Below are the code and all the weights of a small trained network. Each question names an input and a class and asks about switching units off, where a switched-off unit gives its printed mean instead of its output.

import numpy as np


def w(rows, s, z=0):
    codes = np.array(rows[::2]) - 128.0
    scale = np.full(codes.shape[1], s)
    scale[-1] = z or s
    return codes * scale


def f(y):
    return np.maximum(y, 0)


def log_softmax(a):
    a = a - a.max(-1, keepdims=True)
    return a - np.log(np.exp(a).sum(-1, keepdims=True))


def net(x, mask):
    res = np.array(x, float).reshape(1, 3) / 4 @ E
    y = f(res @ A[0][:, :-1].T + A[0][:, -1])
    res = res + np.where(mask, y, B[0][:, -1]) @ B[0][:, :-1]
    return log_softmax(res[-1] @ U[:, :-1].T + U[:, -1])


A, B = {}, {}
E = w([
[214,10,91],'x0',
[209,156,204],'x1',
[93,96,214],'x2',
],0.012)
A[0] = w([
[130,94,35,255],'n1',
[189,95,120,110],'n2',
[67,154,52,88],'n3',
[204,233,188,19],'n4',
[102,28,186,139],'n5',
[80,128,3,203],'n6',
[104,207,177,211],'n7',
[65,206,173,71],'n8',
[198,112,83,43],'n9',
[160,74,147,208],'n10',
[78,175,197,166],'n11',
[44,131,178,231],'n12',
[177,155,202,176],'n13',
[81,102,74,181],'n14',
[183,99,173,119],'n15',
[196,80,67,72],'n16',
[218,118,202,220],'n17',
],0.013,0.0034)
B[0] = w([
[166,193,198,232],'n1',
[146,130,191,183],'n2',
[146,225,145,206],'n3',
[69,128,2,210],'n4',
[83,41,155,194],'n5',
[165,214,119,250],'n6',
[173,109,8,228],'n7',
[230,110,71,228],'n8',
[210,40,169,185],'n9',
[114,112,181,188],'n10',
[196,95,62,221],'n11',
[205,57,47,221],'n12',
[61,127,75,197],'n13',
[100,176,98,200],'n14',
[73,162,175,177],'n15',
[213,142,191,213],'n16',
[30,182,118,214],'n17',
],0.0091,0.013)
U = w([
[212,85,76,63],'0',
[126,118,140,7],'1',
[53,96,234,54],'2',
[127,250,141,94],'3',
[230,139,198,239],'4',
[29,183,85,208],'5',
[95,21,130,254],'6',
],0.012,0.0054)

Each question gives the input, the list of numbers given to net, and the class t.
The units are the neurons (one row each of A and B). Each row of codes is followed by its name. A weight is (code - 128) times the scale printed after its matrix; where a second scale follows, it is the last column's (A, B and U).
mask holds one flag per neuron, in row order. A switched-off neuron (its flag False) gives its mean, the last column of its row in B, instead of its output. The means were averaged over made-up inputs and are rounded, as every weight is.
A unit's drop is (log p(t) with every unit on - log p(t) with that unit switched off) / (log p(t) with every unit on - log p(t) with every unit switched off).
The circuit of an input: a set's keep is (log p(t) with only the set's units on - log p(t) with every unit switched off) / (log p(t) with every unit on - log p(t) with every unit switched off). Starting from the 12 units with the biggest drops (on a tie, the unit counted first), units are removed one at a time, each time the one whose removal leaves the highest keep (on an exact tie, the one counted first), for as long as the keep stays at least 0.8.
circuit, biggest first: the units of the circuit, biggest drop first
k most important neurons: the k neurons with the biggest drops, biggest first
drop when u is switched off: that unit's drop, to one decimal
input [-4,4,-5], class 5: circuit, biggest first -> n4, n16
input [-5,6,-4], class 5: circuit, biggest first -> n4
input [-1,1,8], class 6: circuit, biggest first -> n5, n6
input [0,4,-8], class 4: circuit, biggest first -> n9, n7
input [0,5,-7], class 5: circuit, biggest first -> n4, n8, n12
input [2,2,-1], class 4: 2 most important neurons -> n4, n5
input [-6,5,-7], class 0: 3 most important neurons -> n8, n7, n17
input [7,3,-1], class 4: 2 most important neurons -> n16, n9
input [-4,8,1], class 5: 3 most important neurons -> n17, n4, n13
input [-4,6,0], class 5: 3 most important neurons -> n4, n17, n13
input [-3,-8,1], class 3: 2 most important neurons -> n3, n6
input [0,-1,-6], class 3: 2 most important neurons -> n12, n8
input [6,-4,5], class 2: drop when n7 is switched off -> 0.1
input [8,4,-2], class 4: circuit, biggest first -> n16
input [6,-7,3], class 4: drop when n11 is switched off -> 0.0
input [-2,5,-8], class 5: drop when n4 is switched off -> 0.2
input [2,2,0], class 2: drop when n7 is switched off -> 0.1
